Here is a tiny trained network, its code and every weight. The questions are about switching its units off for an input and a class, where a switched-off unit gives its printed mean instead of its output.

import numpy as np


def w(rows, s, z=0):
    codes = np.array(rows[::2]) - 128.0
    scale = np.full(codes.shape[1], s)
    scale[-1] = z or s
    return codes * scale


def f(y):
    return np.maximum(y, 0)


def log_softmax(a):
    a = a - a.max(-1, keepdims=True)
    return a - np.log(np.exp(a).sum(-1, keepdims=True))


def net(x, mask):
    res = np.array(x, float).reshape(1, 7) / 4 @ E
    y = f(res @ A[0][:, :-1].T + A[0][:, -1])
    res = res + np.where(mask, y, B[0][:, -1]) @ B[0][:, :-1]
    return log_softmax(res[-1] @ U[:, :-1].T + U[:, -1])


A, B = {}, {}
E = w([
[82,146,226,205],'x0',
[252,121,196,142],'x1',
[216,244,121,62],'x2',
[111,143,1,247],'x3',
[172,107,128,142],'x4',
[73,26,125,62],'x5',
[152,245,120,173],'x6',
],0.0042)
A[0] = w([
[84,150,65,193,152],'neuron 0',
[130,165,98,161,247],'neuron 1',
[154,144,195,146,168],'neuron 2',
[109,138,95,155,155],'neuron 3',
[120,119,176,155,195],'neuron 4',
[122,123,168,151,195],'neuron 5',
[28,39,127,84,144],'neuron 6',
[186,251,120,93,174],'neuron 7',
[192,49,83,87,112],'neuron 8',
[173,111,102,122,245],'neuron 9',
],0.019,0.0015)
B[0] = w([
[31,110,55,202,212],'neuron 0',
[44,118,135,155,186],'neuron 1',
[165,113,210,186,194],'neuron 2',
[87,125,96,168,168],'neuron 3',
[174,89,156,168,176],'neuron 4',
[159,91,163,155,169],'neuron 5',
[170,3,62,9,245],'neuron 6',
[38,182,221,10,254],'neuron 7',
[208,252,39,149,202],'neuron 8',
[138,200,117,142,171],'neuron 9',
],0.03,0.0094)
U = w([
[73,184,227,21,28],'0',
[190,76,234,233,118],'1',
[197,206,62,150,255],'2',
[4,99,81,232,248],'3',
[166,5,68,41,53],'4',
],0.0047,0.00031)

Each question gives the input, the list of numbers given to net, and the class t.
The units are the neurons (one row each of A and B). Each row of codes is followed by its name. A weight is (code - 128) times the scale printed after its matrix; where a second scale follows, it is the last column's (A, B and U).
mask holds one flag per neuron, in row order. A switched-off neuron (its flag False) gives its mean, the last column of its row in B, instead of its output. The means were averaged over made-up inputs and are rounded, as every weight is.
A unit's drop is (log p(t) with every unit on - log p(t) with that unit switched off) / (log p(t) with every unit on - log p(t) with every unit switched off).
The circuit of an input: a set's keep is (log p(t) with only the set's units on - log p(t) with every unit switched off) / (log p(t) with every unit on - log p(t) with every unit switched off). Starting from all 10 units, units are removed one at a time, each time the one whose removal leaves the highest keep (on an exact tie, the one counted first), for as long as the keep stays at least 0.8.
units of the circuit, in order: the units of the circuit, biggest drop first
top k neurons: the k neurons with the biggest drops, biggest first
drop of u: that unit's drop, to one decimal
input [-6,-4,6,-5,4,1,-8], class 2: units of the circuit, in order : neuron 8
input [2,4,5,1,-7,0,-8], class 2: units of the circuit, in order : neuron 7; neuron 6; neuron 1
input [6,-4,7,-3,-3,4,-3], class 4: units of the circuit, in order : neuron 7; neuron 6
input [5,-3,8,-5,-7,8,1], class 4: top 3 neurons : neuron 6; neuron 9; neuron 1
input [6,8,3,8,1,4,4], class 3: units of the circuit, in order : neuron 0; neuron 1
input [-4,2,-4,-4,4,-1,3], class 2: top 2 neurons : neuron 7; neuron 6
input [6,7,-6,0,-8,1,-2], class 1: top 2 neurons : neuron 2; neuron 4
input [-7,3,-4,1,-4,-1,-6], class 2: top 2 neurons : neuron 8; neuron 9
input [1,5,1,0,-3,6,4], class 1: units of the circuit, in order : neuron 7; neuron 6; neuron 0
input [-2,0,1,4,1,0,6], class 3: top 2 neurons : neuron 0; neuron 1
input [-4,6,-2,2,1,8,-4], class 2: top 3 neurons : neuron 8; neuron 9; neuron 7
input [3,-1,6,-7,6,2,-7], class 4: top 2 neurons : neuron 7; neuron 6
input [0,8,-3,8,-2,-7,3], class 3: drop of neuron 0 : 0.2
input [-4,-2,5,7,-3,4,3], class 3: drop of neuron 2 : 0.0
input [0,6,4,-5,2,8,-6], class 2: units of the circuit, in order : neuron 8
input [7,3,-4,3,-5,5,-4], class 4: drop of neuron 6 : 0.1
